Below is a small trained network, with its code and all its weights. Each question gives an input and a target symbol and asks what happens when units are switched off, that is, made to give their printed mean instead of their output.

import numpy as np


def w(rows, s, z=0):
    codes = np.array(rows[::2]) - 128.0
    scale = np.full(codes.shape[1], s)
    scale[-1] = z or s
    return codes * scale


def f(y):
    return np.maximum(y, 0)


def softmax(a):
    e = np.exp(a - a.max(-1, keepdims=True))
    return e / e.sum(-1, keepdims=True)


def log_softmax(a):
    a = a - a.max(-1, keepdims=True)
    return a - np.log(np.exp(a).sum(-1, keepdims=True))


def net(x, mask):
    ids = ['βδηθλμπστφψ'.index(c) for c in x.split()]
    T = len(ids)
    res = E[ids] + P[:T]
    r = res
    for j in range(3):
        rows = slice(3 * j, 3 * j + 3)
        q, k, v = (r @ M[0][rows].T for M in (Q, K, V))
        z = softmax(np.where(np.tri(T) > 0, q @ k.T / 3**0.5, -1e9)) @ v
        o = O[0][rows]
        res = res + np.where(mask[j], z, o[:, -1]) @ o[:, :-1]
    y = f(res @ A[0][:, :-1].T + A[0][:, -1])
    res = res + np.where(mask[3:7], y, B[0][:, -1]) @ B[0][:, :-1]
    return log_softmax(res[-1] @ U[:, :-1].T + U[:, -1])


Q, K, V, O, A, B = {}, {}, {}, {}, {}, {}
E = w([
[69,199,143],'β',
[127,201,93],'δ',
[72,197,84],'η',
[196,61,95],'θ',
[69,64,103],'λ',
[145,97,114],'μ',
[95,182,150],'π',
[125,202,118],'σ',
[112,80,160],'τ',
[247,51,201],'φ',
[160,234,195],'ψ',
],0.013)
P = w([
[65,181,147],'0',
[224,127,3],'1',
[43,134,180],'2',
[187,122,69],'3',
[116,128,116],'4',
[157,118,127],'5',
[114,139,84],'6',
],0.0075)
Q[0] = w([
[222,238,206],'h0',
[237,175,67],'h0',
[157,55,108],'h0',
[75,159,115],'h1',
[69,110,193],'h1',
[145,157,34],'h1',
[138,237,96],'h2',
[54,22,174],'h2',
[165,2,108],'h2',
],0.0085)
K[0] = w([
[183,140,190],'h0',
[161,137,83],'h0',
[138,54,109],'h0',
[203,96,156],'h1',
[180,161,51],'h1',
[139,150,214],'h1',
[44,142,4],'h2',
[137,109,152],'h2',
[159,106,204],'h2',
],0.012)
V[0] = w([
[151,120,25],'h0',
[107,57,142],'h0',
[101,178,146],'h0',
[28,201,56],'h1',
[2,159,132],'h1',
[160,254,235],'h1',
[61,213,101],'h2',
[59,93,74],'h2',
[79,165,64],'h2',
],0.0096)
O[0] = w([
[49,188,181,140],'h0',
[122,124,2,64],'h0',
[161,186,155,163],'h0',
[33,180,156,230],'h1',
[28,124,122,188],'h1',
[188,87,248,255],'h1',
[65,56,151,174],'h2',
[104,139,105,91],'h2',
[163,130,178,151],'h2',
],0.0079,0.0026)
A[0] = w([
[148,133,107,226],'n0',
[113,8,95,245],'n1',
[209,117,155,255],'n2',
[108,87,113,173],'n3',
],0.013,0.0029)
B[0] = w([
[1,58,82,169],'n0',
[126,244,215,202],'n1',
[59,97,137,254],'n2',
[191,215,74,157],'n3',
],0.0083,0.0078)
U = w([
[71,98,121,241],'β',
[124,154,128,146],'δ',
[29,92,103,2],'η',
[140,122,64,100],'θ',
[98,200,64,132],'λ',
[127,132,93,74],'μ',
[105,118,137,22],'π',
[142,151,149,28],'σ',
[163,181,110,69],'τ',
[156,2,66,226],'φ',
[247,150,198,145],'ψ',
],0.0084,0.0074)

Each question gives the input, a string of symbols that net reads in full, and the target symbol t.
The units are the heads (3 rows each of Q, K, V and O) and the neurons (one row each of A and B). Each row of codes is followed by its name. A weight is (code - 128) times the scale printed after its matrix; where a second scale follows, it is the last column's (O, A, B and U).
mask holds one flag per unit, heads first, then neurons. A switched-off unit (its flag False) gives its mean, the last column of its rows in O or B, instead of its output. The means were averaged over made-up inputs and are rounded, as every weight is.
A unit's drop is (log p(t) with every unit on - log p(t) with that unit switched off) / (log p(t) with every unit on - log p(t) with every unit switched off).
The circuit of an input: a set's keep is (log p(t) with only the set's units on - log p(t) with every unit switched off) / (log p(t) with every unit on - log p(t) with every unit switched off). Starting from all 7 units, units are removed one at a time, each time the one whose removal leaves the highest keep (on an exact tie, the one counted first), for as long as the keep stays at least 0.8.
units of the circuit, in order: the units of the circuit, biggest drop first
most important unit: the unit with the biggest drop
k most important neurons: the k neurons with the biggest drops, biggest first
which heads matter: for each layer, one digit per head in row order, 1 if its drop is at least 0.15 and else 0, layers parted by /
drop of u: that unit's drop, to one decimal
input φ φ φ φ σ η, target φ: which heads matter : 010
input μ ψ δ ψ ψ τ, target ψ: units of the circuit, in order : [n0, h1]
input μ ψ φ φ μ, target φ: most important unit : h2
input τ σ φ δ, target φ: units of the circuit, in order : [h1, n1]
input τ τ λ λ θ, target λ: 2 most important neurons : [n1, n3]
input λ λ λ ψ φ λ θ, target λ: which heads matter : 110
input τ λ ψ θ, target ψ: which heads matter : 010
input ψ β θ, target ψ: which heads matter : 000
input φ τ ψ φ φ φ φ, target φ: units of the circuit, in order : [h1, n2]
input δ φ τ, target φ: which heads matter : 011
input θ σ φ, target φ: which heads matter : 111
input ψ β ψ λ, target ψ: which heads matter : 010
input β φ λ, target φ: which heads matter : 011
input λ φ σ, target φ: which heads matter : 010
input ψ ψ π, target ψ: units of the circuit, in order : [h1]
input τ ψ τ, target ψ: units of the circuit, in order : [h1, n0]
input ψ π ψ λ, target ψ: units of the circuit, in order : [n1, h1, n0]
input φ φ μ, target φ: drop of n3 : 0.0
input φ φ δ, target φ: drop of h1 : 0.5
input φ θ φ λ λ, target λ: drop of h1 : 0.1
input λ λ λ θ λ, target λ: drop of n2 : 0.0
